Two labels a row
[  3   4   0  -7  -3  -6  -7   8  14  47  -2  34  -2  23  15   5   8  -7
  -8 -13   5  14]
fenif/G
[ 9 -4  1 -5 -9 -9 -3  5  6 21 -3 16 -3  1  3  2  8 -7 -3 -6  4 10]
Gimeg/F
[ 3  2 -1  0  4 -7  4  1  6  0  0 17  3 14  4  3 -1  6 -5  3 -4 16]
Gimeg/G
[-4  1  3 -3  3 -1 -7  4  4 21 -1  8 -2  4  7  3 -1  1 -6  6 -5  2]
fenif/D
[ -1  -3  -1   5 -10  -6   1   7   1  20   2  -6  -7 -17   3  -3   5   1
   3   3  -4 -12]
fenif/D
[-12   0   5  -5 -13   3  -3  -3  10  50  -4  33 -10   0   8   2  11 -22
 -10  -4  -5  -3]
Gimeg/F
[ 13  -1  -1  -3 -18   4   2 -12   2  17   0   9 -13 -11   2  -2   7  -6
   6   0   3  -9]
dafav/H
[-14  -6   2   3  12  16   3   8  -3  26  -8 -14   4 -34   4  -5  -7  -3
  -5   5 -13 -24]
Gimeg/H
[-7  0  2 -9 -7  0  4  0  3 29  0 13 -8  1  5  2  5  6 -3  5  2 -6]
fenif/D
[ -3   0   2  -1 -23   1   3   3  -1  25   6   7 -17  -9   4   0   4 -11
  10   1  -6  -7]
fenif/H
[ 9  1 -1 -1 -3 -1 -4  6  7 24 -3 13 -8 -2  2 -2  2 -9 -2 -2  2 -3]
dafav/G
[ -5  -3   1  -3 -21   3  -2   5   1  34  -5   5 -10 -19   7  -1  10  -6
   3   8  -2 -12]
fenif/H
[ -2   0   4  -3 -12  -3   2  -2  -1   8   4   6  -4   0   5   4  10   1
   4   3  -3   7]
Gimeg/H
[  9  -1   5  -6 -14  -6  -5   2   8  23  10  22 -11  17   0   0  10  -6
   8  -9   6   5]
dafav/G
[-20   4  11  -4 -17   6  -4  -1   4  32  -2  14  -7 -14   2   2  13 -25
  -3  -1  -9 -13]
Gimeg/H
[-2  0  4  0 -5  3 -1 10 11 36 -5 16 -6  6  5  5  5 -3  1 -7 10  1]
fenif/F
[ 15   2   2  -5 -10   0   5   1   1  -4   1   4  -1 -18  -1  -2   2  -9
  -1  -4   2   4]
Gimeg/G
[  6   0   1   4  -7   4  -4   9   7  43  -4  13  -9  -5   7   3   4 -15
   2 -10   1  -4]
fenif/G
[ 11   1   1   0  -5  -4  -8   7  11  32  -5  19 -10  19   4   0   3  -2
   6 -13   3   9]
fenif/G
[ 8 -3  3 -5 -2  3 -1 11  9 30 -8  7 -4  4  5 -1  2 -8  0 -6  7  2]
fenif/G
[ 7  1  7 -4 -6 -9  5  1  2 14  2 16 -4  0  2  3  6  4 -3  3  4  3]
fenif/F
[-17  -1  -3  -4  -9  15  -8   1   3  45 -13  16 -11  -1   6   7  13 -11
  -4   2 -13  -5]
fenif/H
[ 10  -1   7  -2  -2   4  -4   9  10  38  -3   9  -7  -9   5   0  -2 -15
  -2  -8   6 -10]
dafav/G
[ -1   0  -4  -7 -26  -8  -5 -12   5  10   6  14  -7  33  -6   2  16  -3
   8  -1   6  11]
dafav/H
[-11   0  -4  -3  -8  -3  -3   2   4  25  -1  16   2   5   4   0  15  -7
  -5  -1  -6   6]
Gimeg/D
[ 10 -12   5   1 -10   5   5   5   4  18   3   4 -12 -17   4   3   7 -11
   6   2   5 -10]
dafav/D
[ 16   0   4   1 -19  -2  12   0  -4 -23   9 -10  -4 -20  -4 -12  -4   9
   9   9   3  -6]
fenif/D
[ 10   0   5   0 -17   5   6   6   3  -5   3 -10 -10 -17  -4   4  -3  -1
   9   2   6  -5]
gol/F
[ -5   3   0  -7 -13   1   8  -1   5   3   0  -2   2  -9   1   1  12 -16
   0   0   7  -2]
Gimeg/H
[ 0  2  0  1 -7  0  2  0 -3  8  3 -1 -9 -1  0 -2  1  4  5  4  1  0]
fenif/H
[  6  -4   1  -1 -22  -4   2  -6  -5 -24   6   1  -7 -14  -5  -1   0   1
  -1   6   4   3]
Gimeg/D
[  7  -1   0   2 -11 -13   4  -4   3  -1   8  19  -5  18   0   2   3   9
  -1  -1   7  12]
dafav/F
[  3   0   4  -6 -14   2   3   3   0  15   4   2  -6 -20   2   2   4  -3
   8   0   8 -10]
fenif/F
[ -4   2  -1  -3 -25   1   3 -11   0  -4  20  -4  -8  12  -3   4  14  -5
  10   4   9   2]
dafav/H
[11  1  4 -2 -3 -6  1  5  7 20 -3 21 -3  9 -1  3  1 -5 -3 -4  3 11]
fenif/G
[ -3  -3   5   0   0  -2  -3   8   4  34  -6  18   5 -15   8  -2   3  -9
  -7   1   6  -4]
Gimeg/D
[ 6  2  6  1 -9  4  6  4  3 11  1  1 -2 -1 -1 -1  2 -6  3  3 12 -2]
dafav/F
[ 14  -2   2  -2  -9 -10  -4  -3   1 -13   4  20  -1   6   0   1   0   0
 -14  -6   3  10]
Gimeg/G
[-16  -4   0  -8  11  -2  -5   3   5  39  -1  15  -1  23   8   6   0   2
 -11   3  -6   7]
fenif/D

Both labels of each row
[-1 -2  1  1  0 -7 -3  0  3  4  4 -3  3 -3  3  3  2  0  5 -1 -1  6]
div/(45)
[ 1  3  2 -5  0 -4 -8 -5  7  0  1 -7  6 -1  7  0  0  8  4 -2  0 11]
Dase/(45)
[  6  17  -6   4  -5  -5  -6  -7   5   4  10  -1  -3   5 -14   2  14  -4
  -6  -2  -7   5]
Dase/(45)
[ -4 -10  -1   7   0   5   6   0  -1   0  -1   0  -4  -4   0  -1  -4  -3
   0   1  -1  -9]
Kuz/(53)
[-3  7  3  2  3 -8 -1  1  4  7  2 -3  6 -5  8  2 -2  1 12 17 -1 14]
Kater/(45)
[-2  4  4  0  1  0  0 -2 -2  0 -4 -5  3 -6  4 -2 -8  8  5  0  0 -4]
div/(53)
[ -6 -21  -1   4  -3   3   3  -8   2  -6  -2  -2  -8  -1  -3  -3  -5   0
  -5 -18   1  -7]
Kuz/(53)
[ -3 -17  -1  -4  -8  13  -1 -21   2 -20  -2   2 -14  10  -8  -2   4  14
 -14 -32  -1  -4]
bukob/(51)
[-1 -5  1 -3  3 -5 -5 -1  6  7 -2 -9  5 -5  7  0 -5  3 10  9  0  6]
Kater/(45)
[ 1 17  3  2 -2 -2 -1  3 -5  0 -6  0 10 -3  5 -4 -5  5 -2  5  3 -1]
div/(52)
[ -1 -12   1  -2   3   3   6   1   0  -1  -5   6  -4   1  -1   0  -4  -3
  -2   0   2  -2]
Kuz/(51)
[ -2 -11   1  -5   2  -4  -3  -4   5   2  -1  -7   0  -6   6   2  -5   3
   8   0   0   5]
Kater/(45)
[ 1  3 -3  0  3 -7 -4  0  1  3  2 -5  8 -2 -1  2  0  1  3 -1 -1  3]
div/(53)
[ 1 -1  1 -6  4 -4 -5 -3  3  2  2 -7  1 -3  2  0 -2  5  6 -3 -1  2]
Kater/(53)
